Here is a tiny trained network, its code and every weight. The questions are about switching its units off for an input and a target symbol, where a switched-off unit gives its printed mean instead of its output.

import numpy as np


def w(rows, s, z=0):
    codes = np.array(rows[::2]) - 128.0
    scale = np.full(codes.shape[1], s)
    scale[-1] = z or s
    return codes * scale


def norm(h):
    return h / np.sqrt((h * h).mean(-1, keepdims=True) + 1e-5)


def f(y):
    return np.maximum(y, 0)


def softmax(a):
    e = np.exp(a - a.max(-1, keepdims=True))
    return e / e.sum(-1, keepdims=True)


def log_softmax(a):
    a = a - a.max(-1, keepdims=True)
    return a - np.log(np.exp(a).sum(-1, keepdims=True))


def net(x, mask):
    ids = ['ΔΞΠΨαβγεηθλμστφω'.index(c) for c in x.split()]
    T = len(ids)
    res = E[ids] + P[:T]
    r = norm(res)
    for j in range(2):
        rows = slice(4 * j, 4 * j + 4)
        q, k, v = (r @ M[0][rows].T for M in (Q, K, V))
        z = softmax(np.where(np.tri(T) > 0, q @ k.T / 4**0.5, -1e9)) @ v
        o = O[0][rows]
        res = res + np.where(mask[j], z, o[:, -1]) @ o[:, :-1]
    y = f(norm(res) @ A[0][:, :-1].T + A[0][:, -1])
    res = res + np.where(mask[2:26], y, B[0][:, -1]) @ B[0][:, :-1]
    return log_softmax(norm(res)[-1] @ U[:, :-1].T + U[:, -1])


Q, K, V, O, A, B = {}, {}, {}, {}, {}, {}
E = w([
[83,140,119,97,128,80,118,96,207,190,195],'Δ',
[129,95,54,81,112,52,150,95,184,145,184],'Ξ',
[135,64,119,154,183,75,170,122,240,123,176],'Π',
[126,137,96,105,42,119,128,78,187,184,168],'Ψ',
[91,95,88,108,108,123,136,48,195,206,75],'α',
[81,206,160,174,174,120,157,78,121,179,208],'β',
[178,135,159,185,35,114,193,51,204,131,118],'γ',
[121,23,70,80,143,180,119,179,92,105,205],'ε',
[169,65,72,122,55,123,185,62,89,81,163],'η',
[187,207,59,113,62,176,63,138,141,158,155],'θ',
[160,217,41,128,123,160,87,94,123,202,79],'λ',
[242,120,28,94,125,81,109,101,187,89,89],'μ',
[228,238,133,171,163,122,98,159,153,103,199],'σ',
[196,182,50,179,191,140,152,98,138,146,32],'τ',
[159,53,142,101,147,172,109,46,252,123,28],'φ',
[128,69,133,180,250,163,188,87,64,71,124],'ω',
],0.016)
P = w([
[42,141,56,150,82,65,204,217,144,146,139],'0',
[149,117,73,130,127,128,229,166,146,217,186],'1',
[133,78,59,226,120,113,118,120,148,195,184],'2',
[60,166,52,157,100,183,179,149,204,53,152],'3',
[198,158,122,43,164,168,211,96,124,176,164],'4',
[177,98,105,190,150,132,59,35,102,166,169],'5',
[86,196,100,105,133,188,110,51,140,8,121],'6',
[191,180,159,48,155,213,156,72,93,107,119],'7',
[198,120,131,163,161,216,52,44,85,109,150],'8',
],0.014)
Q[0] = w([
[167,172,118,49,155,179,204,120,143,125,129],'h1',
[206,83,84,158,170,208,125,49,155,200,192],'h1',
[154,115,206,90,102,43,130,191,57,185,90],'h1',
[67,97,186,87,101,162,164,113,143,127,176],'h1',
[184,200,118,30,184,188,108,24,84,113,181],'h2',
[254,96,165,127,128,123,171,115,84,254,180],'h2',
[82,198,173,22,108,149,212,159,143,58,102],'h2',
[204,112,175,3,164,145,193,225,108,169,93],'h2',
],0.032)
K[0] = w([
[160,104,144,184,149,127,72,99,119,133,122],'h1',
[131,158,150,123,137,167,71,98,96,34,82],'h1',
[46,114,89,170,80,71,135,166,154,147,147],'h1',
[146,128,93,123,83,147,113,110,99,132,160],'h1',
[149,141,160,92,157,101,42,40,95,120,153],'h2',
[59,142,102,227,101,100,34,101,109,72,80],'h2',
[210,62,166,148,142,98,106,114,130,252,122],'h2',
[142,72,112,248,105,61,58,131,68,170,154],'h2',
],0.041)
V[0] = w([
[60,55,97,97,210,169,118,116,149,173,11],'h1',
[203,161,161,229,181,96,197,125,153,92,43],'h1',
[86,228,146,166,186,164,103,149,115,193,117],'h1',
[185,169,44,78,131,128,36,192,163,154,84],'h1',
[130,178,122,131,1,207,134,138,8,147,208],'h2',
[190,160,26,211,204,146,187,140,44,97,30],'h2',
[192,51,119,108,68,82,159,140,89,17,214],'h2',
[54,102,161,120,241,144,112,177,88,114,229],'h2',
],0.027)
O[0] = w([
[161,61,99,128,183,93,191,132,177,192,68,27],'h1',
[147,119,193,147,80,43,170,84,141,73,140,191],'h1',
[124,179,118,155,153,32,121,196,115,168,159,8],'h1',
[139,169,161,34,178,127,160,192,137,74,90,151],'h1',
[210,119,152,73,113,99,86,92,53,203,161,206],'h2',
[60,128,107,92,62,115,111,112,77,125,3,179],'h2',
[243,179,118,183,102,179,136,131,126,130,79,227],'h2',
[172,104,48,123,173,101,94,125,108,37,155,8],'h2',
],0.02,0.017)
A[0] = w([
[121,189,115,102,183,94,105,215,127,160,107,2],'n1',
[144,68,149,215,139,86,168,125,66,132,89,56],'n2',
[143,150,149,125,147,150,123,149,71,71,123,75],'n3',
[142,165,140,127,127,26,181,145,162,129,104,52],'n4',
[119,173,112,93,105,107,103,172,83,156,151,78],'n5',
[133,152,12,161,134,115,105,126,137,51,72,24],'n6',
[140,125,166,96,195,195,113,176,105,89,78,72],'n7',
[126,145,63,142,114,88,85,179,178,164,185,48],'n8',
[98,187,131,133,96,142,88,89,127,106,161,163],'n9',
[84,170,83,54,112,172,76,181,114,131,138,112],'n10',
[186,89,173,100,169,157,95,144,156,169,223,22],'n11',
[70,140,197,118,119,156,164,121,165,180,131,73],'n12',
[135,125,125,70,47,103,124,119,97,171,104,179],'n13',
[5,90,121,123,122,108,108,148,93,140,71,199],'n14',
[183,138,100,220,161,173,156,171,141,59,138,164],'n15',
[137,67,78,125,143,154,196,61,142,168,116,143],'n16',
[35,83,149,152,149,144,169,177,176,87,175,35],'n17',
[227,90,146,117,160,134,173,102,128,79,124,79],'n18',
[103,105,43,124,171,151,149,151,165,197,113,112],'n19',
[114,198,131,138,95,161,115,201,79,121,183,149],'n20',
[135,145,95,148,160,202,87,109,96,140,124,170],'n21',
[168,102,172,111,202,115,81,86,48,144,145,141],'n22',
[127,115,125,200,35,56,135,104,139,117,155,141],'n23',
[103,81,74,107,171,95,134,120,143,47,212,166],'n24',
],0.023,0.0038)
B[0] = w([
[26,65,164,145,133,193,92,88,67,160,107,164],'n1',
[118,87,139,88,155,112,104,11,82,86,152,163],'n2',
[111,95,124,89,148,111,77,102,149,118,102,181],'n3',
[145,57,194,121,140,161,97,118,95,132,231,187],'n4',
[95,138,129,170,205,83,118,121,157,127,176,182],'n5',
[150,53,51,133,101,158,174,211,51,180,165,154],'n6',
[88,144,52,127,114,118,167,66,134,35,101,179],'n7',
[160,207,121,98,142,124,117,40,156,192,115,162],'n8',
[127,87,200,137,140,161,132,163,201,142,119,230],'n9',
[146,60,176,147,166,72,141,89,96,54,149,182],'n10',
[165,170,74,49,180,197,218,141,101,92,128,198],'n11',
[110,52,78,127,6,162,107,162,138,142,160,213],'n12',
[82,164,131,165,195,198,112,164,44,182,136,250],'n13',
[242,191,129,120,150,83,226,112,144,128,164,210],'n14',
[65,215,212,118,89,69,81,203,77,141,166,172],'n15',
[95,115,121,160,148,58,24,145,202,83,165,203],'n16',
[165,126,81,122,174,78,53,172,136,244,13,191],'n17',
[64,147,104,96,95,100,93,110,191,201,131,196],'n18',
[203,112,197,179,128,122,127,163,126,49,74,155],'n19',
[163,98,118,95,117,136,72,59,233,120,123,218],'n20',
[193,110,105,98,86,80,119,106,125,131,192,218],'n21',
[50,102,87,152,116,100,174,208,122,120,72,212],'n22',
[119,144,87,94,189,170,195,123,125,3,86,211],'n23',
[122,175,102,250,32,151,183,39,81,200,97,213],'n24',
],0.031,0.016)
U = w([
[252,152,187,119,119,150,57,70,93,173,25,152],'Δ',
[185,140,100,54,39,41,63,171,115,111,152,50],'Ξ',
[89,167,138,219,78,115,103,238,120,122,107,179],'Π',
[216,105,130,43,163,189,181,125,203,127,176,78],'Ψ',
[196,94,154,174,156,116,123,194,204,134,67,251],'α',
[137,236,110,179,144,121,145,102,206,177,152,155],'β',
[122,137,229,231,114,229,224,149,179,58,54,31],'γ',
[240,101,87,145,148,126,139,198,96,55,96,244],'ε',
[129,63,151,163,2,212,70,119,141,171,184,122],'η',
[107,82,139,78,200,163,15,92,159,63,69,44],'θ',
[38,103,157,123,185,177,94,183,82,196,106,192],'λ',
[97,182,132,13,25,94,169,121,155,136,29,106],'μ',
[150,187,244,116,78,78,63,120,201,52,153,161],'σ',
[180,120,248,97,63,31,199,127,84,155,154,120],'τ',
[140,43,145,92,88,57,82,100,245,208,69,119],'φ',
[121,86,89,181,107,82,140,13,121,88,115,109],'ω',
],0.0059,0.0016)

Each question gives the input, a string of symbols that net reads in full, and the target symbol t.
The units are the heads (4 rows each of Q, K, V and O) and the neurons (one row each of A and B). Each row of codes is followed by its name. A weight is (code - 128) times the scale printed after its matrix; where a second scale follows, it is the last column's (O, A, B and U).
mask holds one flag per unit, heads first, then neurons. A switched-off unit (its flag False) gives its mean, the last column of its rows in O or B, instead of its output. The means were averaged over made-up inputs and are rounded, as every weight is.
A unit's drop is (log p(t) with every unit on - log p(t) with that unit switched off) / (log p(t) with every unit on - log p(t) with every unit switched off).
The circuit of an input: a set's keep is (log p(t) with only the set's units on - log p(t) with every unit switched off) / (log p(t) with every unit on - log p(t) with every unit switched off). Starting from the 12 units with the biggest drops (on a tie, the unit counted first), units are removed one at a time, each time the one whose removal leaves the highest keep (on an exact tie, the one counted first), for as long as the keep stays at least 0.8.
units of the circuit, in order: the units of the circuit, biggest drop first
top k neurons: the k neurons with the biggest drops, biggest first
heads that matter: for each layer, one digit per head in row order, 1 if its drop is at least 0.15 and else 0, layers parted by /
input β η η θ η Π μ σ, target σ: top 4 neurons	n15, n20, n13, n22
input γ θ η Ξ, target θ: top 2 neurons	n20, n10
input μ Ψ μ σ η, target σ: heads that matter	10
input λ ε μ η Ψ, target γ: units of the circuit, in order	h2
input γ ε α φ τ η γ, target τ: heads that matter	10
input η Δ λ η Ψ, target τ: units of the circuit, in order	h2, n14
input Π Ψ Δ Π λ, target β: heads that matter	01
input α η Δ β α λ Ξ Δ, target λ: heads that matter	10
input τ η β β Ψ β η η, target ω: heads that matter	01
input Π η μ Ξ Δ α, target σ: heads that matter	01
input σ Ξ μ Δ ε Δ α μ, target β: heads that matter	01
input η Δ μ μ η Ψ θ γ β, target λ: units of the circuit, in order	h2, n13
input Ψ Δ β μ Ψ α β Ξ, target φ: units of the circuit, in order	h2, n17
input Δ α σ α, target σ: units of the circuit, in order	h1
input Π η η, target Π: units of the circuit, in order	h2, n15
input β λ μ τ Ξ θ Δ η Δ, target β: top 2 neurons	n24, n11
input σ β Ψ Δ μ η, target μ: heads that matter	10
input ε η Ξ σ η Ψ β β, target Ψ: heads that matter	01
input τ η ε Π μ Ψ λ, target γ: heads that matter	01
input Δ η Ψ η μ μ τ Δ β, target τ: top neuron	n14
input α Ξ Ξ μ τ β, target τ: heads that matter	10
input ω θ φ η μ Π Ξ Ψ, target Π: heads that matter	01
input η η μ Ψ, target μ: heads that matter	10
input Δ α φ Ψ Ψ λ α ε, target λ: units of the circuit, in order	h1, n1
input Δ α τ Δ τ β β β Ψ, target ω: units of the circuit, in order	h2, n24
input η θ β ω Δ θ, target ω: heads that matter	10
input λ β η α η λ η μ β, target μ: units of the circuit, in order	h1, n18
input η Δ σ η β γ Ψ σ, target σ: units of the circuit, in order	h1
input Ψ η ω τ η μ Δ, target μ: top 2 neurons	n18, n7
input α Δ α Ψ Ψ λ β, target Ψ: top 2 neurons	n11, n13
